Here is a tiny trained network, its code and every weight. The questions are about switching its units off for an input and a class, where a switched-off unit gives its printed mean instead of its output.

import numpy as np


def w(rows, s, z=0):
    codes = np.array(rows[::2]) - 128.0
    scale = np.full(codes.shape[1], s)
    scale[-1] = z or s
    return codes * scale


def f(y):
    return y / 2 * (1 + np.tanh(0.7978845608 * (y + 0.044715 * y**3)))


def log_softmax(a):
    a = a - a.max(-1, keepdims=True)
    return a - np.log(np.exp(a).sum(-1, keepdims=True))


def net(x, mask):
    res = np.array(x, float).reshape(1, 6) / 4 @ E
    y = f(res @ A[0][:, :-1].T + A[0][:, -1])
    res = res + np.where(mask, y, B[0][:, -1]) @ B[0][:, :-1]
    return log_softmax(res[-1] @ U[:, :-1].T + U[:, -1])


A, B = {}, {}
E = w([
[203,134,228,226,156,143,224,50],'x0',
[7,224,146,114,166,104,186,78],'x1',
[149,70,196,112,242,99,147,240],'x2',
[128,186,200,48,2,67,193,177],'x3',
[102,157,16,106,126,231,204,205],'x4',
[159,125,86,168,131,117,74,76],'x5',
],0.0095)
A[0] = w([
[81,41,154,194,43,124,75,121,250],'n1',
[64,160,146,164,134,103,109,37,227],'n2',
[70,193,14,116,124,127,152,148,130],'n3',
[179,137,235,124,159,85,147,149,27],'n4',
[42,184,172,118,152,132,214,160,93],'n5',
[69,139,140,211,180,93,150,100,192],'n6',
[164,187,96,171,55,139,156,40,118],'n7',
[155,102,46,92,175,212,109,152,187],'n8',
[254,55,179,218,186,132,153,174,193],'n9',
[39,128,137,168,146,45,24,51,128],'n10',
[36,184,110,86,174,146,190,200,211],'n11',
[61,104,135,183,82,137,109,14,254],'n12',
[171,126,117,40,52,133,104,150,137],'n13',
[53,139,65,68,128,109,208,189,168],'n14',
[154,70,134,91,16,114,95,155,171],'n15',
[167,26,108,51,49,133,69,151,201],'n16',
],0.011,0.0062)
B[0] = w([
[211,136,122,87,172,118,106,105,177],'n1',
[120,122,167,132,115,205,73,72,199],'n2',
[107,136,112,164,87,194,62,160,196],'n3',
[183,114,152,100,144,98,148,78,189],'n4',
[107,77,183,94,64,205,177,98,190],'n5',
[166,65,145,105,166,177,130,86,187],'n6',
[176,203,116,204,101,174,138,109,180],'n7',
[66,110,59,165,127,121,150,179,203],'n8',
[126,70,121,190,189,50,177,149,249],'n9',
[142,166,134,61,246,157,65,138,201],'n10',
[66,76,157,71,74,185,193,153,217],'n11',
[204,191,168,186,170,177,74,94,203],'n12',
[158,202,99,88,81,107,150,173,179],'n13',
[73,97,120,124,72,188,124,179,208],'n14',
[179,216,134,131,97,69,132,165,186],'n15',
[195,148,106,83,135,110,116,196,203],'n16',
],0.013,0.021)
U = w([
[181,235,115,223,72,180,102,14,175],'0',
[87,178,168,55,228,140,33,73,165],'1',
[31,160,26,114,72,156,75,185,2],'2',
[136,50,77,215,197,105,171,171,98],'3',
[75,114,209,40,78,190,229,132,249],'4',
[190,230,108,34,29,33,82,222,160],'5',
[146,95,227,168,170,7,174,97,71],'6',
],0.011,0.0089)

Each question gives the input, the list of numbers given to net, and the class t.
The units are the neurons (one row each of A and B). Each row of codes is followed by its name. A weight is (code - 128) times the scale printed after its matrix; where a second scale follows, it is the last column's (A, B and U).
mask holds one flag per neuron, in row order. A switched-off neuron (its flag False) gives its mean, the last column of its row in B, instead of its output. The means were averaged over made-up inputs and are rounded, as every weight is.
A unit's drop is (log p(t) with every unit on - log p(t) with that unit switched off) / (log p(t) with every unit on - log p(t) with every unit switched off).
The circuit of an input: a set's keep is (log p(t) with only the set's units on - log p(t) with every unit switched off) / (log p(t) with every unit on - log p(t) with every unit switched off). Starting from the 12 units with the biggest drops (on a tie, the unit counted first), units are removed one at a time, each time the one whose removal leaves the highest keep (on an exact tie, the one counted first), for as long as the keep stays at least 0.8.
units of the circuit, in order: the units of the circuit, biggest drop first
unit that matters most: the unit with the biggest drop
top k neurons: the k neurons with the biggest drops, biggest first
drop of u: that unit's drop, to one decimal
input [5,-8,5,-3,-2,-8], class 6: unit that matters most : n4
input [-1,-8,3,3,8,-7], class 5: top 2 neurons : (n16, n15)
input [3,-8,3,5,-3,4], class 5: top 3 neurons : (n16, n15, n13)
input [1,-4,-8,5,-7,-8], class 5: top 2 neurons : (n15, n13)
input [-4,-4,0,-1,5,0], class 2: top 2 neurons : (n8, n3)
input [-3,-5,3,0,6,4], class 2: top 3 neurons : (n8, n4, n1)
input [-3,5,-1,-2,0,1], class 1: top 2 neurons : (n10, n12)
input [0,-4,-6,-5,-6,-8], class 1: top 2 neurons : (n10, n1)
input [-4,3,-5,5,-3,-3], class 5: top 2 neurons : (n13, n15)
input [6,6,8,-7,1,-5], class 4: top 2 neurons : (n5, n11)
input [4,-5,-3,-5,-8,5], class 1: drop of n10 : 1.9
input [1,6,-2,-5,-3,-3], class 1: drop of n10 : 1.4
input [3,-2,8,0,3,-1], class 3: drop of n9 : 0.8
input [-2,1,2,4,-3,-2], class 5: units of the circuit, in order : (n6)
